Here is a tiny trained network, its code and every weight. The questions are about switching its units off for an input and a target symbol, where a switched-off unit gives its printed mean instead of its output.

import numpy as np


def w(rows, s, z=0):
    codes = np.array(rows[::2]) - 128.0
    scale = np.full(codes.shape[1], s)
    scale[-1] = z or s
    return codes * scale


def norm(h):
    return h / np.sqrt((h * h).mean(-1, keepdims=True) + 1e-5)


def f(y):
    return np.maximum(y, 0)


def softmax(a):
    e = np.exp(a - a.max(-1, keepdims=True))
    return e / e.sum(-1, keepdims=True)


def log_softmax(a):
    a = a - a.max(-1, keepdims=True)
    return a - np.log(np.exp(a).sum(-1, keepdims=True))


def net(x, mask):
    ids = ['ΔΘΛΣΩαζη'.index(c) for c in x.split()]
    T = len(ids)
    res = E[ids] + P[:T]
    u = 0
    for l in range(2):
        r = norm(res)
        for j in range(2):
            rows = slice(3 * j, 3 * j + 3)
            q, k, v = (r @ M[l][rows].T for M in (Q, K, V))
            z = softmax(np.where(np.tri(T) > 0, q @ k.T / 3**0.5, -1e9)) @ v
            o = O[l][rows]
            res = res + np.where(mask[u + j], z, o[:, -1]) @ o[:, :-1]
        u += 2
        y = f(norm(res) @ A[l][:, :-1].T + A[l][:, -1])
        res = res + np.where(mask[u : u + 4], y, B[l][:, -1]) @ B[l][:, :-1]
        u += 4
    return log_softmax(norm(res)[-1] @ U[:, :-1].T + U[:, -1])


Q, K, V, O, A, B = {}, {}, {}, {}, {}, {}
E = w([
[147,95,97,114],'Δ',
[109,187,116,249],'Θ',
[44,34,189,124],'Λ',
[173,72,140,80],'Σ',
[118,146,172,123],'Ω',
[164,93,161,89],'α',
[124,126,104,136],'ζ',
[88,166,140,141],'η',
],0.015)
P = w([
[126,142,120,164],'0',
[164,128,128,245],'1',
[98,143,108,130],'2',
[190,167,131,251],'3',
[108,118,126,152],'4',
[155,198,87,141],'5',
[135,98,142,244],'6',
[96,156,99,88],'7',
[213,195,120,254],'8',
[32,93,111,86],'9',
[173,206,80,89],'10',
[59,71,84,153],'11',
],0.0084)
Q[0] = w([
[115,154,136,112],'L0H1',
[132,149,134,169],'L0H1',
[95,134,176,158],'L0H1',
[50,151,92,6],'L0H2',
[119,109,78,118],'L0H2',
[204,253,78,39],'L0H2',
],0.018)
K[0] = w([
[115,97,123,120],'L0H1',
[131,123,165,152],'L0H1',
[86,66,133,138],'L0H1',
[178,205,91,71],'L0H2',
[132,164,151,106],'L0H2',
[251,199,132,205],'L0H2',
],0.021)
V[0] = w([
[38,103,146,110],'L0H1',
[113,54,109,179],'L0H1',
[254,224,120,221],'L0H1',
[105,171,27,225],'L0H2',
[234,92,101,85],'L0H2',
[136,242,237,149],'L0H2',
],0.012)
O[0] = w([
[190,78,172,155,68],'L0H1',
[146,131,177,69,210],'L0H1',
[8,162,137,100,254],'L0H1',
[73,24,111,237,181],'L0H2',
[111,141,44,66,139],'L0H2',
[42,181,196,125,20],'L0H2',
],0.011,0.0055)
A[0] = w([
[50,255,22,216,253],'L0N1',
[129,142,190,245,225],'L0N2',
[124,23,178,12,28],'L0N3',
[47,131,34,115,174],'L0N4',
],0.009,0.0025)
B[0] = w([
[255,144,36,54,254],'L0N1',
[135,66,135,30,208],'L0N2',
[92,63,101,239,158],'L0N3',
[234,72,149,35,241],'L0N4',
],0.0088,0.0075)
Q[1] = w([
[190,206,145,144],'L1H1',
[158,155,249,137],'L1H1',
[220,56,147,106],'L1H1',
[139,204,101,154],'L1H2',
[119,35,75,26],'L1H2',
[154,162,135,220],'L1H2',
],0.011)
K[1] = w([
[101,48,165,174],'L1H1',
[29,116,91,131],'L1H1',
[132,91,32,112],'L1H1',
[108,81,154,57],'L1H2',
[244,140,184,214],'L1H2',
[29,104,108,68],'L1H2',
],0.011)
V[1] = w([
[85,158,72,134],'L1H1',
[189,131,190,65],'L1H1',
[38,106,149,61],'L1H1',
[6,136,27,125],'L1H2',
[84,220,90,144],'L1H2',
[115,185,54,241],'L1H2',
],0.015)
O[1] = w([
[120,169,80,76,121],'L1H1',
[52,94,157,177,169],'L1H1',
[126,212,87,180,141],'L1H1',
[7,47,122,131,54],'L1H2',
[84,82,116,22,1],'L1H2',
[133,26,210,25,27],'L1H2',
],0.012,0.0095)
A[1] = w([
[129,192,179,232,138],'L1N1',
[6,70,226,109,2],'L1N2',
[62,86,116,175,65],'L1N3',
[108,146,46,83,177],'L1N4',
],0.013,0.0026)
B[1] = w([
[252,151,194,150,254],'L1N1',
[213,94,194,29,158],'L1N2',
[31,174,138,188,170],'L1N3',
[139,95,203,125,225],'L1N4',
],0.015,0.0078)
U = w([
[170,158,95,79,98],'Δ',
[42,89,99,226,183],'Θ',
[167,2,27,143,124],'Λ',
[168,96,254,187,150],'Σ',
[145,120,151,139,3],'Ω',
[106,223,163,176,114],'α',
[89,62,204,73,154],'ζ',
[117,222,93,49,155],'η',
],0.0078,0.0042)

Each question gives the input, a string of symbols that net reads in full, and the target symbol t.
The units are the heads (3 rows each of Q, K, V and O) and the neurons (one row each of A and B). Each row of codes is followed by its name. A weight is (code - 128) times the scale printed after its matrix; where a second scale follows, it is the last column's (O, A, B and U).
mask holds one flag per unit, layer by layer, with each layer's heads first. A switched-off unit (its flag False) gives its mean, the last column of its rows in O or B, instead of its output. The means were averaged over made-up inputs and are rounded, as every weight is.
A unit's drop is (log p(t) with every unit on - log p(t) with that unit switched off) / (log p(t) with every unit on - log p(t) with every unit switched off).
The circuit of an input: a set's keep is (log p(t) with only the set's units on - log p(t) with every unit switched off) / (log p(t) with every unit on - log p(t) with every unit switched off). Starting from all 12 units, units are removed one at a time, each time the one whose removal leaves the highest keep (on an exact tie, the one counted first), for as long as the keep stays at least 0.8.
units of the circuit, in order: the units of the circuit, biggest drop first
k most important neurons: the k neurons with the biggest drops, biggest first
heads that matter: for each layer, one digit per head in row order, 1 if its drop is at least 0.15 and else 0, layers parted by /
input Δ Δ Δ ζ Δ α Θ α, target η: heads that matter	11 / 00
input ζ ζ η Θ, target Θ: units of the circuit, in order	(L1H2, L0H1)
input Δ α ζ Δ Δ, target Θ: heads that matter	01 / 01
input Σ Δ Δ Θ, target Λ: units of the circuit, in order	(L0H2, L1H2)
input Δ η α Δ ζ, target η: heads that matter	01 / 00
input Θ η Δ, target ζ: units of the circuit, in order	(L1H2)
input α α α Δ Θ, target η: units of the circuit, in order	(L0H2, L1H2)
input ζ Δ Θ α Δ ζ η Θ η α Δ Σ, target η: heads that matter	11 / 00
input ζ Δ Θ ζ Δ α Θ η α, target ζ: units of the circuit, in order	(L0H2, L1H2, L1N2, L0H1)
input Θ Δ Δ Θ ζ, target Λ: heads that matter	01 / 00
input Δ η Δ ζ η ζ α Σ ζ, target η: units of the circuit, in order	(L0H2, L0N1, L0H1)
input α Θ Δ Ω Δ Θ ζ Δ Δ, target Θ: 4 most important neurons	(L1N3, L0N2, L1N1, L0N4)
input Δ α α, target Λ: heads that matter	01 / 01
input Θ η ζ, target ζ: units of the circuit, in order	(L1H2)
input ζ Θ ζ, target Θ: units of the circuit, in order	(L0N2, L1H2, L0H1)
input Δ Δ ζ Δ Δ α Ω, target Λ: units of the circuit, in order	(L0H2, L1N1)
input Δ Δ Δ Ω α ζ ζ Ω Δ Δ Θ, target Λ: 2 most important neurons	(L0N1, L1N1)
input Δ Θ η ζ Δ Δ Θ α α, target ζ: units of the circuit, in order	(L1H2, L1N1)
input Ω Σ Σ, target α: heads that matter	01 / 11
input Θ ζ Σ, target ζ: heads that matter	10 / 01
input ζ Ω α Δ, target α: units of the circuit, in order	(L0H2, L0H1)
